Below are the code and all the weights of a small trained network. Each question names an input and a target symbol and asks about switching units off, where a switched-off unit gives its printed mean instead of its output.

import numpy as np


def w(rows, s, z=0):
    codes = np.array(rows[::2]) - 128.0
    scale = np.full(codes.shape[1], s)
    scale[-1] = z or s
    return codes * scale


def f(y):
    return np.maximum(y, 0)


def softmax(a):
    e = np.exp(a - a.max(-1, keepdims=True))
    return e / e.sum(-1, keepdims=True)


def log_softmax(a):
    a = a - a.max(-1, keepdims=True)
    return a - np.log(np.exp(a).sum(-1, keepdims=True))


def net(x, mask):
    ids = ['αβγδεηθλμξπσφψω'.index(c) for c in x.split()]
    T = len(ids)
    res = E[ids] + P[:T]
    r = res
    for j in range(2):
        rows = slice(3 * j, 3 * j + 3)
        q, k, v = (r @ M[0][rows].T for M in (Q, K, V))
        z = softmax(np.where(np.tri(T) > 0, q @ k.T / 3**0.5, -1e9)) @ v
        o = O[0][rows]
        res = res + np.where(mask[j], z, o[:, -1]) @ o[:, :-1]
    y = f(res @ A[0][:, :-1].T + A[0][:, -1])
    res = res + np.where(mask[2:6], y, B[0][:, -1]) @ B[0][:, :-1]
    return log_softmax(res[-1] @ U[:, :-1].T + U[:, -1])


Q, K, V, O, A, B = {}, {}, {}, {}, {}, {}
E = w([
[113,112,147,164,107,177],'α',
[166,165,102,169,190,71],'β',
[178,167,110,160,182,74],'γ',
[186,166,107,157,176,70],'δ',
[104,101,147,180,107,168],'ε',
[187,171,115,156,178,74],'η',
[186,173,113,151,169,76],'θ',
[159,65,190,135,98,157],'λ',
[64,214,193,95,164,182],'μ',
[215,166,161,38,134,81],'ξ',
[105,117,134,145,251,44],'π',
[128,218,182,72,144,120],'σ',
[96,114,177,182,133,142],'φ',
[88,98,191,191,171,144],'ψ',
[52,99,85,104,86,30],'ω',
],0.02)
P = w([
[112,88,4,102,143,231],'0',
[140,130,35,103,160,222],'1',
[152,146,57,98,172,208],'2',
[159,157,75,100,173,188],'3',
[163,164,90,108,170,170],'4',
[163,170,106,116,167,154],'5',
[164,173,119,125,164,138],'6',
[162,177,135,134,158,122],'7',
[158,179,148,143,157,104],'8',
[156,181,161,152,150,87],'9',
[156,180,174,166,144,73],'10',
[154,185,193,174,133,60],'11',
[154,176,196,190,124,41],'12',
[151,181,215,197,120,27],'13',
],0.011)
Q[0] = w([
[6,111,180,66,39,176],'H1',
[45,33,126,123,106,196],'H1',
[149,165,46,27,84,46],'H1',
[33,43,213,119,133,178],'H2',
[112,106,135,98,54,208],'H2',
[242,168,147,188,164,173],'H2',
],0.011)
K[0] = w([
[112,126,57,86,184,222],'H1',
[167,66,22,133,176,211],'H1',
[77,176,97,74,87,56],'H1',
[174,111,63,140,119,216],'H2',
[140,95,48,93,174,188],'H2',
[105,88,250,130,105,91],'H2',
],0.012)
V[0] = w([
[154,52,141,87,85,124],'H1',
[143,92,57,253,130,126],'H1',
[222,107,180,138,146,111],'H1',
[48,152,147,117,174,115],'H2',
[83,47,186,198,179,152],'H2',
[112,111,78,151,132,81],'H2',
],0.013)
O[0] = w([
[103,175,181,51,136,146,57],'H1',
[29,141,113,244,112,79,136],'H1',
[106,163,53,85,122,211,254],'H1',
[28,78,162,112,199,123,104],'H2',
[168,90,110,97,240,122,190],'H2',
[60,107,73,69,16,110,60],'H2',
],0.011,0.0073)
A[0] = w([
[156,137,148,105,157,119,251],'N1',
[50,164,94,103,137,190,218],'N2',
[71,131,145,81,143,204,159],'N3',
[132,2,142,133,78,184,75],'N4',
],0.014,0.0029)
B[0] = w([
[102,81,86,136,60,158,251],'N1',
[67,170,150,94,163,121,168],'N2',
[122,112,130,204,193,66,183],'N3',
[126,255,175,103,198,107,138],'N4',
],0.015,0.012)
U = w([
[163,235,254,199,224,161,188],'α',
[149,56,62,128,160,111,1],'β',
[93,157,101,159,108,151,97],'γ',
[160,127,106,128,162,95,108],'δ',
[80,93,104,194,101,155,21],'ε',
[128,143,125,154,135,126,84],'η',
[102,129,113,164,117,144,69],'θ',
[136,137,134,142,144,124,81],'λ',
[248,189,110,180,160,38,49],'μ',
[111,160,112,151,124,145,96],'ξ',
[105,163,109,158,121,149,84],'π',
[164,118,166,120,130,35,251],'σ',
[155,201,105,69,153,141,163],'φ',
[109,34,157,216,84,230,229],'ψ',
[90,138,109,81,173,119,145],'ω',
],0.0084,0.0069)

Each question gives the input, a string of symbols that net reads in full, and the target symbol t.
The units are the heads (3 rows each of Q, K, V and O) and the neurons (one row each of A and B). Each row of codes is followed by its name. A weight is (code - 128) times the scale printed after its matrix; where a second scale follows, it is the last column's (O, A, B and U).
mask holds one flag per unit, heads first, then neurons. A switched-off unit (its flag False) gives its mean, the last column of its rows in O or B, instead of its output. The means were averaged over made-up inputs and are rounded, as every weight is.
A unit's drop is (log p(t) with every unit on - log p(t) with that unit switched off) / (log p(t) with every unit on - log p(t) with every unit switched off).
The circuit of an input: a set's keep is (log p(t) with only the set's units on - log p(t) with every unit switched off) / (log p(t) with every unit on - log p(t) with every unit switched off). Starting from all 6 units, units are removed one at a time, each time the one whose removal leaves the highest keep (on an exact tie, the one counted first), for as long as the keep stays at least 0.8.
units of the circuit, in order: the units of the circuit, biggest drop first
k most important neurons: the k neurons with the biggest drops, biggest first
heads that matter: for each layer, one digit per head in row order, 1 if its drop is at least 0.15 and else 0, layers parted by /
drop when u is switched off: that unit's drop, to one decimal
input ξ δ β, target φ: most important neuron => (N1)
input λ μ δ β, target α: units of the circuit, in order => (N1; H2)
input β μ ε ψ δ, target β: heads that matter => 01
input λ ψ λ λ β δ μ λ ω μ, target ψ: heads that matter => 11
input γ δ λ μ λ γ π λ λ γ π μ δ γ, target α: units of the circuit, in order => (N1; H2; H1)
input λ δ σ λ λ φ λ γ ω θ λ ψ ω θ, target σ: units of the circuit, in order => (H1; H2)
input λ μ π γ, target ω: units of the circuit, in order => (H2; N2)
input ξ β λ γ β β σ π, target ψ: units of the circuit, in order => (H1; N1; H2)
input η λ γ μ λ λ β π λ γ λ δ α, target α: heads that matter => 10
input γ μ σ β ξ μ β α λ ω λ ω θ, target σ: heads that matter => 11
input λ β ω ψ β γ, target β: units of the circuit, in order => (H2; N1)
input λ δ η, target μ: units of the circuit, in order => (N1; H1; H2)
input θ λ μ β λ δ λ ξ ξ ε, target α: heads that matter => 10
input γ β θ π η, target ω: most important neuron => (N2)
input ψ β ε, target α: 2 most important neurons => (N1; N4)
input λ ω π β π δ δ φ, target α: 2 most important neurons => (N1; N2)
input λ λ π β, target ω: 2 most important neurons => (N2; N1)
input β ε λ λ λ π ξ, target ω: 3 most important neurons => (N2; N3; N1)
input η μ γ, target α: heads that matter => 01
input λ γ β φ, target α: heads that matter => 10
input ω φ γ λ μ δ, target α: units of the circuit, in order => (H2)
input π γ λ ψ γ δ μ η, target α: heads that matter => 11
input μ γ δ, target α: units of the circuit, in order => (N1; H2; H1)
input ε μ λ γ μ, target ψ: drop when H1 is switched off => 4.0
input ω β γ λ μ ω μ λ λ λ μ μ β θ, target α: drop when H2 is switched off => 1.3
input λ ε β λ ω λ σ γ, target ψ: drop when N1 is switched off => 0.4
input π σ π ω δ, target σ: drop when H2 is switched off => 0.3
